Moves between elements:
J608 φ J794
J608 χ J810
J608 η J330
J598 φ J596
J598 χ J873
J598 η J350
J810 φ J876
J810 χ J528
J810 η J295
J962 φ J193
J962 χ J939
J962 η J375
J939 φ J160
J939 χ J900
J939 η J744
J357 φ J317
J357 χ J528
J357 η J313
J72 φ J681
J72 χ J900
J72 η J283
J33 φ J893
J33 χ J39
J33 η J710
J665 φ J686
J665 χ J315
J665 η J375
J289 φ J893
J289 χ J416
J289 η J294
J166 φ J350
J166 χ J357
J166 η J672
J525 φ J417
J525 χ J681
J525 η J853
J744 φ J900
J744 χ J873
J744 η J319
J830 φ J875
J830 χ J617
J830 η J773
J508 φ J710
J508 χ J725
J508 η J39
J319 φ J525
J319 χ J420
J319 η J193
J420 φ J701
J420 χ J665
J420 η J421
J773 φ J617
J773 χ J210
J773 η J863
J765 φ J499
J765 χ J159
J765 η J283
J652 φ J793
J652 χ J352
J652 η J352
J997 φ J788
J997 χ J788
J997 η J808
J313 φ J655
J313 χ J603
J313 η J744
J931 φ J420
J931 χ J421
J931 η J939
J294 φ J765
J294 χ J283
J294 η J283
J419 φ J344
J419 χ J315
J419 η J210
J224 φ J688
J224 χ J193
J224 η J224
J528 φ J214
J528 χ J808
J528 η J595
J853 φ J915
J853 χ J269
J853 η J606
J435 φ J939
J435 χ J744
J435 η J160
J193 φ J283
J193 χ J160
J193 η J939
J794 φ J330
J794 χ J876
J794 η J166
J210 φ J315
J210 χ J641
J210 η J583
J925 φ J637
J925 χ J794
J925 η J608
J209 φ J289
J209 χ J810
J209 η J893
J793 φ J821
J793 χ J520
J793 η J352
J330 φ J810
J330 χ J357
J330 η J876
J606 φ J350
J606 χ J166
J606 η J598
J617 φ J863
J617 χ J793
J617 η J652
J463 φ J606
J463 χ J417
J463 η J598
J417 φ J853
J417 χ J606
J417 η J596
J329 φ J915
J329 χ J637
J329 η J209
J554 φ J405
J554 χ J903
J554 η J77
J808 φ J788
J808 χ J830
J808 η J582
J915 φ J853
J915 χ J598
J915 η J589
J863 φ J652
J863 χ J821
J863 η J793
J344 φ J295
J344 χ J583
J344 η J788
J462 φ J224
J462 χ J962
J462 η J688
J240 φ J836
J240 χ J462
J240 η J85
J893 φ J62
J893 χ J214
J893 η J416
J405 φ J77
J405 χ J105
J405 η J893
J295 φ J528
J295 χ J595
J295 η J617
J725 φ J773
J725 χ J289
J725 η J765
J596 φ J319
J596 χ J596
J596 η J525
J159 φ J554
J159 χ J77
J159 η J405
J499 φ J283
J499 χ J554
J499 η J159
J582 φ J830
J582 χ J773
J582 η J875
J603 φ J419
J603 χ J344
J603 η J344
J686 φ J375
J686 χ J596
J686 η J760
J894 φ J603
J894 χ J525
J894 η J419
J701 φ J421
J701 χ J686
J701 η J665
J672 φ J344
J672 χ J313
J672 η J317
J375 φ J760
J375 χ J319
J375 η J420
J283 φ J85
J283 χ J405
J283 η J209
J85 φ J39
J85 χ J688
J85 η J224
J416 φ J875
J416 χ J437
J416 η J520
J62 φ J416
J62 χ J520
J62 η J681
J214 φ J159
J214 χ J585
J214 η J437
J160 φ J283
J160 χ J589
J160 η J900
J760 φ J900
J760 χ J525
J760 η J319
J269 φ J598
J269 χ J744
J269 η J166
J873 φ J931
J873 χ J939
J873 η J420
J595 φ J652
J595 χ J582
J595 η J788
J352 φ J209
J352 χ J33
J352 η J416
J105 φ J96
J105 χ J688
J105 η J72
J583 φ J608
J583 χ J372
J583 η J738
J96 φ J499
J96 χ J240
J96 η J681
J372 φ J329
J372 χ J925
J372 η J463
J317 φ J421
J317 χ J894
J317 η J655
J875 φ J289
J875 χ J863
J875 η J617
J637 φ J289
J637 χ J330
J637 η J794
J903 φ J283
J903 χ J710
J903 η J96
J836 φ J85
J836 χ J224
J836 η J375
J788 φ J821
J788 χ J875
J788 η J830
J437 φ J585
J437 χ J337
J437 η J975
J641 φ J894
J641 χ J583
J641 η J372
J975 φ J337
J975 χ J508
J975 η J33
J681 φ J240
J681 χ J85
J681 η J508
J738 φ J372
J738 χ J463
J738 η J329
J589 φ J873
J589 χ J420
J589 η J931
J688 φ J962
J688 χ J435
J688 η J193
J876 φ J528
J876 χ J313
J876 η J528
J821 φ J352
J821 χ J289
J821 η J209
J77 φ J903
J77 χ J96
J77 η J105
J520 φ J437
J520 χ J975
J520 η J585
J315 φ J313
J315 χ J738
J315 η J641
J585 φ J554
J585 χ J652
J585 η J337
J655 φ J894
J655 χ J419
J655 η J603
J900 φ J589
J900 χ J931
J900 η J873
J337 φ J33
J337 χ J710
J337 η J508
J39 φ J725
J39 χ J765
J39 η J294
J350 φ J672
J350 χ J317
J350 η J357
J710 φ J39
J710 χ J294
J710 η J688
J421 φ J665
J421 χ J375
J421 η J686

The rows follow the links: the fewer symbols apart two elements are, the more alike their rows tend to be.

Named rows; a name shown again gets a slightly different row:
J525 -> [35,6,-3,16,9,13,-5,-64,-31,-5,8,-7,0,22,8,50,5,74,81,1,52,-7,-64,-28,-36,21,64,9,-7,47,3,-64,33,17,59,-23,-5,11]
J214 -> [-27,-21,78,-39,-44,-30,-9,-3,-34,-8,12,29,-19,-41,3,50,7,-75,-63,36,27,-20,11,-46,-33,11,-23,-38,45,-47,29,43,-63,-7,-11,25,29,-24]
J939 -> [-31,18,-1,9,16,24,-14,8,25,22,10,17,-7,-23,-34,-49,28,102,21,-54,45,109,7,35,0,34,6,5,23,-26,2,-55,39,-36,-24,0,15,37]
J417 -> [46,4,7,19,-17,-20,11,-75,-20,1,4,-20,7,36,34,57,21,67,72,18,29,-18,-53,-44,-29,6,56,10,-19,49,11,-37,38,42,61,28,6,25]
J582 -> [16,75,-28,-19,8,-12,41,-23,23,-53,5,-82,49,-10,14,-18,17,-51,25,6,-65,-45,18,26,30,-74,-42,20,-23,-16,-45,7,-10,27,25,40,-7,-31]
J583 -> [50,-35,-71,38,44,0,4,43,7,24,-19,-1,8,31,20,-7,-69,-33,-9,-6,-48,-64,22,10,57,-2,15,11,-51,77,-5,31,0,11,-6,-45,-67,23]
J96 -> [-40,-70,37,3,9,42,-13,-14,36,-89,-32,62,-3,8,-43,-30,26,5,27,71,-19,28,-35,29,-34,-6,10,31,-31,-87,-7,6,10,-25,-31,34,4,-22]
J419 -> [41,1,-73,4,30,47,-24,60,2,-4,0,4,13,32,-10,-13,-47,-63,3,-5,-59,-58,-51,42,-4,-9,17,-18,-17,29,-24,13,-1,14,19,-99,-12,-52]
J72 -> [-57,-50,38,1,13,38,-14,-23,34,-65,-27,60,-16,-11,-49,-48,35,51,29,40,20,64,-25,37,-31,9,6,27,-21,-77,-4,-18,23,-41,-39,32,8,0]
J962 -> [-58,-20,-23,22,22,27,-15,2,35,33,-19,-3,-25,0,-40,-87,35,91,4,-39,15,90,5,54,0,3,-15,39,12,-15,-10,-39,29,-48,-43,-8,3,16]
J372 -> [48,-53,-48,47,30,-18,15,-1,6,30,-23,-3,-2,27,39,16,-62,3,-2,-2,-21,-51,33,-21,53,4,21,12,-55,93,9,25,13,14,-2,-3,-72,55]
J160 -> [-46,11,12,10,6,29,-9,0,23,5,1,25,-15,-19,-39,-57,38,102,24,-36,55,108,3,39,-4,23,10,16,11,-41,6,-46,39,-34,-24,9,13,37]
J863 -> [-4,49,-6,-23,2,-48,47,-50,-23,-25,7,-98,19,-33,16,13,13,-64,9,7,-37,-65,29,-9,12,-70,-64,15,5,11,-37,0,-47,11,19,39,-25,-33]
J765 -> [-46,-84,62,-11,-6,15,-16,-27,9,-74,-33,63,-12,-18,-46,-4,18,-22,0,84,5,6,-24,-3,-40,-9,-9,20,-14,-78,-8,23,-20,-32,-37,33,3,-28]
J853 -> [36,12,10,16,-27,-13,8,-80,-18,0,1,-21,9,43,37,61,33,67,71,10,32,-19,-46,-46,-26,7,47,12,-14,44,18,-32,42,39,68,32,15,24]
J344 -> [48,41,-74,-2,12,36,-11,62,13,-1,14,-16,37,49,0,-15,-31,-69,-1,-3,-74,-56,-39,44,8,-23,9,-11,-22,9,-26,22,8,28,20,-76,8,-61]
J420 -> [5,22,7,-4,52,18,-11,37,-23,-1,41,43,-24,-86,-36,6,-34,50,31,-42,76,54,17,23,8,46,28,-39,22,15,13,-59,5,-35,-22,-47,-20,50]
J375 -> [-19,-2,-11,5,56,29,-17,33,-9,7,25,29,-33,-76,-41,-15,-35,60,27,-41,65,67,10,42,2,42,15,-21,24,18,7,-62,2,-43,-25,-57,-28,45]
J357 -> [57,78,-19,-8,-48,-3,-2,71,15,44,33,15,46,63,46,16,10,-22,-35,-40,-29,0,-15,-18,20,27,37,-41,-2,-26,24,44,40,49,34,-20,73,-3]
J925 -> [24,-16,-13,30,-6,-47,18,49,26,61,-10,28,11,15,49,-2,-30,-5,-54,-24,-20,-4,75,-33,84,19,-7,-5,-31,36,30,60,11,9,-34,30,-30,74]
J585 -> [-30,-33,73,-41,-37,-34,-10,-30,-56,12,-3,6,-34,-35,-6,52,1,-63,-52,31,43,-34,2,-53,-44,0,-35,-28,60,-14,14,17,-76,-15,-3,3,18,-41]
J416 -> [-37,-16,54,-23,-38,-50,6,-40,-60,32,-1,-37,-37,-36,11,50,4,-58,-53,11,33,-48,21,-58,-29,-23,-51,-17,59,17,10,16,-79,-6,6,16,3,-28]
J508 -> [-66,-72,54,-7,-39,-18,-31,-44,-53,40,-30,2,-62,-5,-19,20,17,-29,-58,19,48,-15,-15,-35,-65,0,-31,2,52,3,14,4,-61,-35,-16,-10,15,-37]

Each walk starts at a row. The symbols on each line, taken left to right, move it on to the next element.
Answer with the element's row; about right is enough.
---
[1,57,-1,5,-1,25,-13,7,11,28,35,15,5,0,-6,-16,31,104,43,-51,53,88,-23,17,-14,41,36,-5,20,-14,17,-60,56,-11,14,-19,42,42]
η χ χ η χ φ η χ φ -> [44,22,5,14,-28,-15,13,-55,-16,9,19,-15,17,35,45,63,28,72,71,1,31,-1,-50,-50,-22,15,59,4,-8,37,21,-32,41,45,65,31,22,23]
η χ χ η χ φ η χ φ -> [-10,32,17,-4,37,19,-5,27,-5,-2,39,43,-22,-72,-18,1,-4,79,29,-45,75,85,16,22,3,49,28,-33,30,-8,13,-62,24,-25,-12,-28,-2,58]
---
[9,10,2,-3,56,20,-12,50,-27,-9,44,41,-21,-95,-25,16,-55,21,24,-30,65,37,20,24,11,51,22,-47,28,22,8,-46,-11,-31,-16,-63,-36,42]
φ φ χ φ φ χ χ χ -> [47,-61,-54,50,35,-19,15,-5,0,23,-25,-3,-7,30,36,20,-64,0,15,5,-26,-65,15,-11,45,-3,25,7,-53,99,-2,17,14,18,3,-13,-77,47]
χ η χ φ η φ φ η η -> [-40,-48,76,-25,-35,-44,-5,-33,-46,10,-8,6,-38,-40,3,55,5,-59,-60,33,33,-37,23,-53,-35,-11,-36,-20,42,-13,20,28,-71,-23,-18,29,7,-21]
---
[52,8,-68,5,24,53,-29,58,-2,4,6,5,9,49,-9,-2,-49,-45,12,-10,-44,-49,-59,35,-20,8,32,-19,-7,33,-21,2,5,23,27,-102,-1,-58]
χ η χ η η -> [57,60,-33,-13,-28,25,-14,54,0,23,29,5,38,64,29,15,11,-25,-1,-22,-35,-25,-59,-1,-17,12,48,-27,4,-6,11,14,40,50,50,-57,69,-37]
φ φ φ η χ φ η -> [14,44,-37,-17,16,-12,36,-27,3,-53,-10,-87,32,-8,3,-10,-4,-64,20,17,-62,-66,19,27,24,-76,-49,21,-25,14,-53,2,-27,13,14,20,-36,-43]
---
[-74,-93,63,-11,-14,-4,-14,-38,1,-27,-45,46,-38,-13,-37,-16,27,-18,-30,62,22,13,-7,-4,-44,-14,-31,31,0,-60,6,14,-30,-52,-41,36,0,-21]
φ χ χ χ χ -> [-70,-57,-15,23,14,34,-22,-25,38,4,-49,2,-28,33,-44,-88,35,66,3,5,-11,56,-13,58,-25,-16,-23,64,-16,-33,-19,-21,23,-42,-40,9,-2,-10]
χ χ η η φ η -> [11,-2,-8,-5,65,28,-11,56,-25,-9,38,44,-24,-85,-31,8,-61,18,22,-35,55,35,16,29,13,49,23,-41,20,35,6,-51,-10,-30,-22,-78,-41,34]
---
[8,10,2,0,58,27,-9,33,-27,-14,39,37,-33,-86,-30,20,-46,46,39,-28,73,43,10,23,1,51,34,-44,30,31,6,-58,-6,-29,-6,-58,-37,45]
χ φ η χ φ φ η χ φ -> [-61,-72,49,-2,3,26,-17,-21,38,-67,-34,61,-23,-15,-48,-36,31,22,7,58,9,52,-16,30,-32,-6,-8,35,-24,-85,-1,3,7,-43,-44,43,3,-4]
φ χ φ φ η φ η -> [-21,33,17,5,20,22,-11,10,8,2,20,31,-14,-48,-30,-20,21,95,36,-41,69,97,7,24,-6,42,27,-10,13,-23,11,-60,35,-28,-10,-5,14,48]
---
[37,20,-70,-2,17,49,-25,73,-3,-2,12,1,24,49,-9,-14,-36,-66,-3,-9,-54,-47,-48,45,-9,-5,19,-21,-10,9,-17,7,9,27,24,-99,15,-64]
φ η η χ η -> [55,-14,-12,43,-11,-17,17,-65,-16,9,-12,-19,12,50,49,54,-3,53,56,14,8,-43,-24,-48,1,8,56,18,-35,75,19,-12,32,48,51,22,-26,41]
η χ χ χ φ -> [-1,35,21,2,25,14,-1,-3,-6,2,34,24,-15,-51,-17,3,5,105,49,-38,75,88,11,11,-1,51,37,-21,25,-1,20,-63,33,-13,7,0,5,61]
---
[19,89,-20,-28,-8,-23,47,9,18,-35,17,-74,51,-6,28,-9,18,-66,-5,-6,-75,-30,30,11,38,-58,-49,-4,-11,-34,-34,29,-4,30,15,46,15,-27]
φ φ χ η η η χ -> [-61,-79,46,-19,-21,-20,-4,-58,-32,-13,-41,-22,-41,-18,-20,8,12,-56,-40,49,4,-41,4,-19,-39,-44,-57,26,24,-14,-16,19,-73,-26,-27,35,-17,-48]
φ φ η η η φ η η -> [-12,43,22,-34,-20,-60,32,-39,-38,-7,5,-85,3,-41,22,33,13,-75,-23,5,-4,-60,34,-24,3,-56,-62,-9,32,10,-23,8,-62,5,17,35,-5,-35]
---
[34,14,12,18,13,5,2,-62,-33,-12,21,-5,-4,-1,17,59,4,85,81,2,65,5,-44,-28,-32,27,61,-8,0,51,15,-62,30,22,61,0,-10,33]
χ χ η η χ η -> [63,62,-4,1,-55,-9,1,7,4,37,26,2,45,76,53,38,32,26,3,-21,-9,-1,-40,-55,-1,29,46,-14,-5,1,36,16,53,58,52,14,72,9]
η χ η φ η φ χ -> [8,16,-5,-8,55,31,-22,51,-21,-3,43,41,-19,-83,-29,10,-52,25,23,-39,61,49,16,25,9,56,27,-44,31,15,10,-47,-1,-28,-15,-68,-23,34]
---
[-13,35,10,-19,-17,-55,42,-46,-25,-14,1,-90,5,-33,24,26,2,-65,-15,8,-23,-61,50,-19,17,-61,-65,-2,19,17,-26,17,-52,15,16,55,-21,-22]
φ χ φ χ χ η φ -> [-48,-50,59,-21,-35,-32,-20,-36,-57,42,-10,-7,-56,-18,-7,31,6,-42,-65,12,46,-31,2,-47,-52,-2,-31,-11,57,9,14,9,-68,-31,-6,-4,11,-31]
η φ φ φ φ φ φ η -> [-22,4,39,-30,-24,-65,25,-46,-47,21,-2,-66,-22,-39,21,46,9,-58,-46,5,12,-47,39,-44,-12,-40,-63,-7,46,31,-11,13,-73,-2,12,33,-10,-28]
